Here is a tiny trained network, its code and every weight. The questions are about switching its units off for an input and a class, where a switched-off unit gives its printed mean instead of its output.

import numpy as np


def w(rows, s, z=0):
    codes = np.array(rows[::2]) - 128.0
    scale = np.full(codes.shape[1], s)
    scale[-1] = z or s
    return codes * scale


def norm(h):
    return h / np.sqrt((h * h).mean(-1, keepdims=True) + 1e-5)


def f(y):
    return y / 2 * (1 + np.tanh(0.7978845608 * (y + 0.044715 * y**3)))


def log_softmax(a):
    a = a - a.max(-1, keepdims=True)
    return a - np.log(np.exp(a).sum(-1, keepdims=True))


def net(x, mask):
    res = np.array(x, float).reshape(1, 6) / 4 @ E
    u = 0
    for l in range(2):
        y = f(norm(res) @ A[l][:, :-1].T + A[l][:, -1])
        res = res + np.where(mask[u : u + 15], y, B[l][:, -1]) @ B[l][:, :-1]
        u += 15
    return log_softmax(norm(res)[-1] @ U[:, :-1].T + U[:, -1])


A, B = {}, {}
E = w([
[109,18,91,145,51,131,156],'x0',
[55,33,155,46,170,136,109],'x1',
[255,48,193,98,132,158,141],'x2',
[74,190,87,103,37,21,107],'x3',
[161,160,76,213,199,74,160],'x4',
[121,82,217,211,35,79,143],'x5',
],0.0096)
A[0] = w([
[94,125,87,113,193,162,132,143],'L0N1',
[106,65,172,99,111,126,125,124],'L0N2',
[127,100,95,162,145,126,127,116],'L0N3',
[190,148,129,170,133,125,131,1],'L0N4',
[139,174,137,3,111,121,119,108],'L0N5',
[178,13,162,83,177,131,126,102],'L0N6',
[153,145,126,82,109,131,121,76],'L0N7',
[186,169,187,131,112,188,117,122],'L0N8',
[65,167,149,131,92,57,123,87],'L0N9',
[169,141,167,137,119,180,144,89],'L0N10',
[93,138,99,125,160,151,120,99],'L0N11',
[213,108,188,149,166,87,130,124],'L0N12',
[56,142,213,107,197,125,119,123],'L0N13',
[90,64,178,115,93,145,124,107],'L0N14',
[125,135,135,136,141,106,131,101],'L0N15',
],0.031,0.0091)
B[0] = w([
[157,120,84,7,117,164,140,202],'L0N1',
[106,100,186,95,50,130,161,201],'L0N2',
[198,94,71,108,91,115,139,153],'L0N3',
[54,91,148,237,125,183,80,154],'L0N4',
[67,144,25,88,168,83,114,202],'L0N5',
[244,157,220,109,129,85,215,254],'L0N6',
[98,101,95,108,151,113,159,144],'L0N7',
[181,151,167,175,163,219,179,191],'L0N8',
[187,167,116,176,92,32,111,199],'L0N9',
[167,164,146,176,167,191,102,170],'L0N10',
[91,124,160,128,201,123,191,163],'L0N11',
[118,253,94,185,113,91,99,204],'L0N12',
[49,78,20,90,160,131,121,195],'L0N13',
[101,82,190,80,65,157,147,204],'L0N14',
[110,152,121,142,123,113,113,132],'L0N15',
],0.035,0.021)
A[1] = w([
[174,141,108,96,164,138,92,63],'L1N1',
[113,120,22,82,194,164,82,39],'L1N2',
[46,113,186,47,123,113,119,151],'L1N3',
[112,135,127,100,128,106,155,116],'L1N4',
[77,135,91,79,104,123,60,82],'L1N5',
[195,105,183,100,170,103,82,43],'L1N6',
[145,144,93,120,139,87,44,10],'L1N7',
[68,126,50,159,128,55,84,83],'L1N8',
[119,75,12,79,187,142,97,4],'L1N9',
[186,201,136,96,103,147,179,22],'L1N10',
[138,149,75,114,117,151,127,128],'L1N11',
[114,161,19,148,110,119,160,179],'L1N12',
[31,41,145,50,95,153,113,10],'L1N13',
[105,6,133,133,74,159,132,137],'L1N14',
[58,110,68,150,225,150,163,111],'L1N15',
],0.023,0.0036)
B[1] = w([
[91,175,98,131,89,105,183,154],'L1N1',
[80,173,70,108,187,148,214,225],'L1N2',
[104,111,78,195,97,215,100,201],'L1N3',
[111,128,100,188,124,161,143,176],'L1N4',
[136,179,126,188,159,92,200,166],'L1N5',
[177,149,74,141,124,123,186,148],'L1N6',
[100,148,82,162,58,127,133,164],'L1N7',
[158,143,118,125,109,33,68,213],'L1N8',
[69,201,129,127,189,230,178,232],'L1N9',
[150,61,121,77,138,61,135,249],'L1N10',
[129,126,128,107,148,117,115,169],'L1N11',
[126,79,148,85,208,61,44,237],'L1N12',
[41,80,141,154,103,137,4,204],'L1N13',
[195,54,25,61,132,220,71,174],'L1N14',
[73,89,218,77,217,108,200,197],'L1N15',
],0.035,0.015)
U = w([
[89,7,118,36,38,195,108,90],'0',
[246,123,196,72,93,132,211,197],'1',
[42,138,68,63,225,127,142,212],'2',
[147,185,169,251,160,227,75,1],'3',
[121,140,75,148,107,20,34,55],'4',
],0.017,0.0031)

Each question gives the input, the list of numbers given to net, and the class t.
The units are the neurons (one row each of A and B). Each row of codes is followed by its name. A weight is (code - 128) times the scale printed after its matrix; where a second scale follows, it is the last column's (A, B and U).
mask holds one flag per neuron, layer by layer. A switched-off neuron (its flag False) gives its mean, the last column of its row in B, instead of its output. The means were averaged over made-up inputs and are rounded, as every weight is.
A unit's drop is (log p(t) with every unit on - log p(t) with that unit switched off) / (log p(t) with every unit on - log p(t) with every unit switched off).
The circuit of an input: a set's keep is (log p(t) with only the set's units on - log p(t) with every unit switched off) / (log p(t) with every unit on - log p(t) with every unit switched off). Starting from the 12 units with the biggest drops (on a tie, the unit counted first), units are removed one at a time, each time the one whose removal leaves the highest keep (on an exact tie, the one counted first), for as long as the keep stays at least 0.8.
units of the circuit, in order: the units of the circuit, biggest drop first
most important unit: the unit with the biggest drop
k most important neurons: the k neurons with the biggest drops, biggest first
top k neurons in layer l: the k neurons of layer l with the biggest drops, biggest first
drop of u: that unit's drop, to one decimal
input [6,5,3,2,-6,-5], class 0: most important neuron	[L0N14]
input [-7,3,7,3,-2,4], class 1: 3 most important neurons	[L0N6; L0N8; L0N2]
input [-5,0,7,8,-5,6], class 4: 2 most important neurons	[L0N6; L0N5]
input [8,-2,6,6,6,-7], class 0: units of the circuit, in order	[L0N5; L0N6; L1N2]
input [7,-1,-5,2,-5,-1], class 0: top 2 neurons in layer 0	[L0N6; L0N12]
input [-1,6,7,6,-4,-4], class 0: top 3 neurons in layer 0	[L0N2; L0N6; L0N14]
input [-7,8,3,1,-3,3], class 0: top 3 neurons in layer 0	[L0N2; L0N14; L0N6]
input [1,-6,-5,5,-8,8], class 4: 2 most important neurons	[L0N9; L0N6]
input [2,-8,5,4,3,-6], class 3: 2 most important neurons	[L0N4; L0N13]
input [8,5,-2,-8,-6,1], class 0: 2 most important neurons	[L0N14; L0N2]
input [4,5,-7,5,8,-2], class 4: top 2 neurons in layer 0	[L0N9; L0N6]
input [-4,1,7,-6,-2,6], class 1: drop of L0N6	0.4
input [-7,6,3,-8,-3,-3], class 1: drop of L0N6	1.7
input [-4,8,-4,7,-5,7], class 4: most important unit	L0N9
input [6,-4,-2,4,7,0], class 4: drop of L0N6	0.4
